Below are the code and all the weights of a small trained network. Each question names an input and a class and asks about switching units off, where a switched-off unit gives its printed mean instead of its output.

import numpy as np


def w(rows, s, z=0):
    codes = np.array(rows[::2]) - 128.0
    scale = np.full(codes.shape[1], s)
    scale[-1] = z or s
    return codes * scale


def f(y):
    return np.maximum(y, 0)


def log_softmax(a):
    a = a - a.max(-1, keepdims=True)
    return a - np.log(np.exp(a).sum(-1, keepdims=True))


def net(x, mask):
    res = np.array(x, float).reshape(1, 4) / 4 @ E
    y = f(res @ A[0][:, :-1].T + A[0][:, -1])
    res = res + np.where(mask, y, B[0][:, -1]) @ B[0][:, :-1]
    return log_softmax(res[-1] @ U[:, :-1].T + U[:, -1])


A, B = {}, {}
E = w([
[169,135,84,165,118,169,100,228,209,160,165],'x0',
[143,134,183,122,215,124,66,79,211,156,113],'x1',
[179,201,183,155,122,164,171,93,106,183,254],'x2',
[132,158,191,144,85,111,211,127,203,134,74],'x3',
],0.0093)
A[0] = w([
[126,109,183,93,152,133,156,35,56,125,93,136],'n0',
[108,104,133,147,128,138,123,131,124,92,112,128],'n1',
[134,122,176,125,99,124,208,129,190,105,65,50],'n2',
[127,156,130,134,125,155,176,126,114,110,175,53],'n3',
[133,134,164,115,127,120,170,110,108,135,221,113],'n4',
[131,121,87,117,81,129,173,175,86,133,114,26],'n5',
[136,119,181,113,179,134,110,98,183,117,117,2],'n6',
[109,140,134,116,131,133,169,111,143,129,212,112],'n7',
[134,106,110,118,134,136,130,128,148,88,88,105],'n8',
[130,104,86,120,141,159,67,128,85,131,161,71],'n9',
[121,90,153,133,130,105,118,127,109,105,96,134],'n10',
[159,100,124,109,117,143,137,158,78,117,132,55],'n11',
[123,119,155,123,191,126,72,89,172,130,125,4],'n12',
[137,123,140,109,146,135,167,113,132,117,170,102],'n13',
[131,125,150,137,124,129,129,158,144,136,184,123],'n14',
[116,143,181,137,108,118,245,143,195,131,87,50],'n15',
[122,131,163,123,119,116,155,139,151,122,139,27],'n16',
[137,129,94,122,111,132,81,248,219,158,195,152],'n17',
[112,125,82,145,96,120,187,146,64,130,130,28],'n18',
[134,136,148,134,120,102,127,50,59,121,90,152],'n19',
[107,120,107,133,151,119,111,163,119,114,95,106],'n20',
[136,126,158,116,131,116,141,81,92,102,117,143],'n21',
[137,119,139,130,117,126,183,119,132,138,92,45],'n22',
[125,141,117,114,110,117,98,102,104,132,55,129],'n23',
[136,117,161,125,148,116,125,97,158,132,189,116],'n24',
[132,126,97,113,124,162,113,181,182,132,145,176],'n25',
[126,119,168,157,123,133,137,99,116,158,215,96],'n26',
[125,134,153,125,101,132,173,118,187,140,95,42],'n27',
[137,153,80,96,125,129,119,137,133,104,47,112],'n28',
[109,125,88,133,155,114,45,122,78,137,178,57],'n29',
[153,156,162,115,116,132,147,125,109,137,208,123],'n30',
[146,134,105,136,96,145,164,191,109,122,125,66],'n31',
[127,113,65,127,129,127,88,178,138,153,34,122],'n32',
[122,120,114,137,137,130,114,210,157,145,174,161],'n33',
[127,154,106,141,139,109,111,203,178,124,163,147],'n34',
[122,141,129,112,147,134,125,66,46,128,102,130],'n35',
[94,133,149,136,139,105,148,32,56,145,95,149],'n36',
[122,149,143,119,154,107,71,111,151,123,140,40],'n37',
[103,143,94,100,66,129,195,177,59,109,136,43],'n38',
[137,114,125,123,145,114,76,119,66,127,151,77],'n39',
[108,143,112,129,117,143,144,181,78,122,128,38],'n40',
[109,93,117,118,121,114,93,167,127,112,46,106],'n41',
[124,120,74,123,200,128,1,135,32,108,178,51],'n42',
[120,151,147,118,197,151,43,68,215,154,123,10],'n43',
[121,134,147,128,115,127,135,90,133,152,182,108],'n44',
],0.0099,0.0017)
B[0] = w([
[135,98,116,139,168,171,131,134,191,46,165,227],'n0',
[135,141,119,137,153,141,122,128,111,141,113,153],'n1',
[122,170,122,92,47,149,171,134,160,192,142,201],'n2',
[120,140,112,129,154,125,106,126,92,150,90,174],'n3',
[113,166,114,136,179,146,108,144,75,150,78,209],'n4',
[139,90,164,151,124,65,100,114,100,138,141,181],'n5',
[141,80,148,149,105,59,110,123,86,141,143,179],'n6',
[125,161,101,127,154,136,112,132,102,144,82,186],'n7',
[131,161,119,129,157,141,124,132,91,143,107,166],'n8',
[131,166,140,111,60,132,168,127,161,160,129,190],'n9',
[131,151,116,129,178,145,120,141,103,124,114,165],'n10',
[127,106,148,133,109,89,116,117,119,143,132,158],'n11',
[137,75,159,159,110,54,110,130,75,132,136,186],'n12',
[123,133,112,123,152,133,122,132,104,140,107,161],'n13',
[117,136,107,132,168,147,121,127,107,104,108,168],'n14',
[125,170,124,81,17,145,170,123,177,182,153,213],'n15',
[123,137,122,111,100,133,141,137,131,148,131,149],'n16',
[123,94,125,124,187,184,149,122,215,21,160,237],'n17',
[137,71,166,157,117,62,98,112,112,130,139,187],'n18',
[133,114,123,125,176,151,125,134,185,70,162,204],'n19',
[124,157,116,125,161,135,126,135,94,148,105,168],'n20',
[136,121,122,132,149,151,134,139,159,83,148,181],'n21',
[130,137,134,109,86,138,139,126,148,151,137,159],'n22',
[126,150,109,146,167,158,106,144,100,121,108,172],'n23',
[118,134,118,136,141,114,112,136,85,137,92,179],'n24',
[131,122,121,130,156,162,140,125,153,65,158,186],'n25',
[125,157,104,124,170,147,113,142,82,153,66,205],'n26',
[127,139,128,102,56,141,152,115,141,161,140,175],'n27',
[125,159,104,138,167,153,111,127,90,150,93,181],'n28',
[133,159,123,98,44,132,166,114,160,170,128,197],'n29',
[122,164,100,122,169,150,115,138,76,144,68,207],'n30',
[135,83,154,146,126,78,110,106,120,123,148,173],'n31',
[127,178,103,139,198,165,105,134,64,142,77,207],'n32',
[117,109,135,122,162,147,133,130,178,74,157,189],'n33',
[126,117,123,114,160,154,131,121,162,65,164,186],'n34',
[127,114,131,122,151,153,141,133,176,71,156,197],'n35',
[124,100,117,137,171,170,133,136,193,56,163,220],'n36',
[130,93,149,141,106,87,111,122,109,134,132,162],'n37',
[145,53,168,162,119,36,92,115,103,132,154,207],'n38',
[124,155,133,107,84,141,161,125,157,156,133,177],'n39',
[130,98,155,150,113,82,113,121,118,130,135,164],'n40',
[121,177,105,119,191,148,114,135,62,155,77,202],'n41',
[122,178,138,86,3,146,190,133,178,214,131,244],'n42',
[136,50,164,177,102,23,95,110,70,129,155,218],'n43',
[121,143,105,122,153,132,105,143,91,138,95,179],'n44',
],0.016,0.011)
U = w([
[137,102,112,118,195,199,137,151,207,8,194,254],'0',
[114,205,69,124,203,159,84,173,29,168,36,107],'1',
[134,188,144,44,2,139,198,129,171,213,159,109],'2',
[181,34,212,191,110,1,71,100,66,140,163,36],'3',
],0.0086,0.00072)

Each question gives the input, the list of numbers given to net, and the class t.
The units are the neurons (one row each of A and B). Each row of codes is followed by its name. A weight is (code - 128) times the scale printed after its matrix; where a second scale follows, it is the last column's (A, B and U).
mask holds one flag per neuron, in row order. A switched-off neuron (its flag False) gives its mean, the last column of its row in B, instead of its output. The means were averaged over made-up inputs and are rounded, as every weight is.
A unit's drop is (log p(t) with every unit on - log p(t) with that unit switched off) / (log p(t) with every unit on - log p(t) with every unit switched off).
The circuit of an input: a set's keep is (log p(t) with only the set's units on - log p(t) with every unit switched off) / (log p(t) with every unit on - log p(t) with every unit switched off). Starting from the 12 units with the biggest drops (on a tie, the unit counted first), units are removed one at a time, each time the one whose removal leaves the highest keep (on an exact tie, the one counted first), for as long as the keep stays at least 0.8.
units of the circuit, in order: the units of the circuit, biggest drop first
most important unit: the unit with the biggest drop
top k neurons: the k neurons with the biggest drops, biggest first
drop of u: that unit's drop, to one decimal
input [6,5,-8,-5], class 1: most important unit	n32
input [6,6,-1,8], class 2: top 2 neurons	[n15, n2]
input [-8,-7,-3,-2], class 0: top 2 neurons	[n36, n0]
input [-5,-7,4,6], class 3: top 3 neurons	[n38, n42, n18]
input [6,1,-7,4], class 1: top 4 neurons	[n32, n41, n0, n36]
input [6,7,-5,-4], class 3: top 2 neurons	[n43, n12]
input [-8,0,8,5], class 0: top 4 neurons	[n0, n36, n19, n35]
input [3,4,1,2], class 3: top 3 neurons	[n43, n0, n36]
input [-8,-5,-7,-6], class 0: top 4 neurons	[n36, n0, n35, n19]
input [-4,-4,0,-1], class 0: top 3 neurons	[n43, n36, n12]
input [-1,-2,-1,1], class 3: top 2 neurons	[n17, n42]
input [-8,0,-8,6], class 0: top 2 neurons	[n0, n36]
input [-1,1,8,8], class 1: top 2 neurons	[n4, n42]
input [-4,-7,-5,6], class 3: units of the circuit, in order	[n38]
input [-1,-2,0,-2], class 2: top 2 neurons	[n43, n17]
input [6,8,-3,-3], class 3: top 2 neurons	[n43, n12]
input [2,3,2,1], class 3: drop of n35	0.1
input [-5,-6,1,-8], class 2: drop of n42	1.0
input [3,3,6,-5], class 1: drop of n40	0.0
input [-1,-5,-2,-7], class 2: units of the circuit, in order	[n42]
input [6,8,-3,6], class 3: drop of n43	1.3
